Below are the code and all the weights of a small trained network. Each question names an input and a class and asks about switching units off, where a switched-off unit gives its printed mean instead of its output.

import numpy as np


def w(rows, s, z=0):
    codes = np.array(rows[::2]) - 128.0
    scale = np.full(codes.shape[1], s)
    scale[-1] = z or s
    return codes * scale


def f(y):
    return y / 2 * (1 + np.tanh(0.7978845608 * (y + 0.044715 * y**3)))


def log_softmax(a):
    a = a - a.max(-1, keepdims=True)
    return a - np.log(np.exp(a).sum(-1, keepdims=True))


def net(x, mask):
    res = np.array(x, float).reshape(1, 8) / 4 @ E
    y = f(res @ A[0][:, :-1].T + A[0][:, -1])
    res = res + np.where(mask, y, B[0][:, -1]) @ B[0][:, :-1]
    return log_softmax(res[-1] @ U[:, :-1].T + U[:, -1])


A, B = {}, {}
E = w([
[50,60,177,116,63,196,209,167,54,81,191],'x0',
[112,146,123,196,110,184,69,164,150,140,131],'x1',
[108,189,78,173,66,169,82,199,162,98,117],'x2',
[147,126,206,146,210,169,188,149,120,138,70],'x3',
[104,154,125,171,140,98,85,147,111,108,115],'x4',
[145,62,212,139,38,18,148,105,126,96,10],'x5',
[117,132,91,116,87,125,115,120,140,118,147],'x6',
[162,174,118,133,79,204,189,93,70,254,99],'x7',
],0.0076)
A[0] = w([
[183,161,56,39,141,77,207,166,130,107,90,130],'n0',
[123,170,123,147,165,93,118,88,254,193,100,4],'n1',
[163,139,76,117,164,87,102,130,184,168,81,71],'n2',
[170,148,162,189,180,171,211,134,139,101,72,195],'n3',
[140,64,157,193,124,83,134,118,126,135,60,86],'n4',
[135,54,151,85,183,122,72,177,215,37,141,37],'n5',
[122,80,158,187,19,81,181,83,200,106,27,27],'n6',
],0.006,0.0039)
B[0] = w([
[158,117,158,188,114,85,117,188,106,137,176,177],'n0',
[50,115,254,172,121,109,163,154,187,122,91,170],'n1',
[53,111,193,242,115,188,164,170,165,91,165,178],'n2',
[171,51,110,113,109,70,102,155,112,138,68,234],'n3',
[101,126,80,143,172,152,148,117,116,123,173,197],'n4',
[132,211,149,25,37,62,73,87,82,210,76,211],'n5',
[95,190,112,8,221,129,176,101,98,90,110,253],'n6',
],0.0097,0.0051)
U = w([
[31,104,245,169,100,125,199,151,132,90,179,61],'0',
[157,182,155,81,82,95,81,102,74,244,90,50],'1',
[107,198,85,73,255,156,155,111,139,101,132,31],'2',
[170,104,115,125,138,128,114,102,141,88,111,254],'3',
[129,80,80,119,136,92,124,131,147,139,106,201],'4',
[165,134,154,150,112,77,139,149,85,119,149,135],'5',
[157,134,145,145,132,104,123,113,98,99,137,151],'6',
[141,61,78,129,128,92,102,124,133,136,93,126],'7',
],0.009,0.0049)

Each question gives the input, the list of numbers given to net, and the class t.
The units are the neurons (one row each of A and B). Each row of codes is followed by its name. A weight is (code - 128) times the scale printed after its matrix; where a second scale follows, it is the last column's (A, B and U).
mask holds one flag per neuron, in row order. A switched-off neuron (its flag False) gives its mean, the last column of its row in B, instead of its output. The means were averaged over made-up inputs and are rounded, as every weight is.
A unit's drop is (log p(t) with every unit on - log p(t) with that unit switched off) / (log p(t) with every unit on - log p(t) with every unit switched off).
The circuit of an input: a set's keep is (log p(t) with only the set's units on - log p(t) with every unit switched off) / (log p(t) with every unit on - log p(t) with every unit switched off). Starting from all 7 units, units are removed one at a time, each time the one whose removal leaves the highest keep (on an exact tie, the one counted first), for as long as the keep stays at least 0.8.
circuit, biggest first: the units of the circuit, biggest drop first
most important unit: the unit with the biggest drop
top k neurons: the k neurons with the biggest drops, biggest first
drop of u: that unit's drop, to one decimal
input [3,5,-6,-6,1,5,3,-7], class 1: circuit, biggest first	(n5)
input [3,5,5,6,3,-2,-8,0], class 4: circuit, biggest first	(n3 n2)
input [1,-3,4,6,4,-3,3,2], class 7: top 3 neurons	(n6 n3 n5)
input [-4,1,3,6,-1,-1,3,2], class 7: top 2 neurons	(n3 n6)
input [-5,1,5,-1,5,-6,-3,-7], class 1: top 3 neurons	(n5 n6 n4)
input [-3,-4,-2,7,-6,1,2,6], class 7: circuit, biggest first	(n3 n5)
input [-6,4,0,0,0,8,6,-7], class 2: top 3 neurons	(n6 n4 n3)
input [-8,-8,-7,7,0,2,7,-3], class 0: top 2 neurons	(n2 n1)
input [-7,-7,-3,4,7,7,0,-2], class 0: top 3 neurons	(n2 n1 n0)
input [6,-5,7,4,-6,6,-7,-1], class 3: circuit, biggest first	(n3 n2 n6)
input [-1,1,8,-3,-7,8,8,7], class 2: top 3 neurons	(n6 n5 n3)
input [-4,-5,3,-2,8,8,3,-6], class 2: top 3 neurons	(n6 n4 n3)
input [3,-2,-3,2,-8,8,2,-8], class 1: drop of n5	1.2
input [-1,3,8,-8,5,8,-6,7], class 2: drop of n3	0.1
input [-8,-4,1,1,0,-5,5,-3], class 0: drop of n1	0.2
input [4,4,-2,1,5,-4,-7,5], class 4: most important unit	n5
input [-8,-8,8,2,7,0,3,-7], class 0: drop of n1	0.3
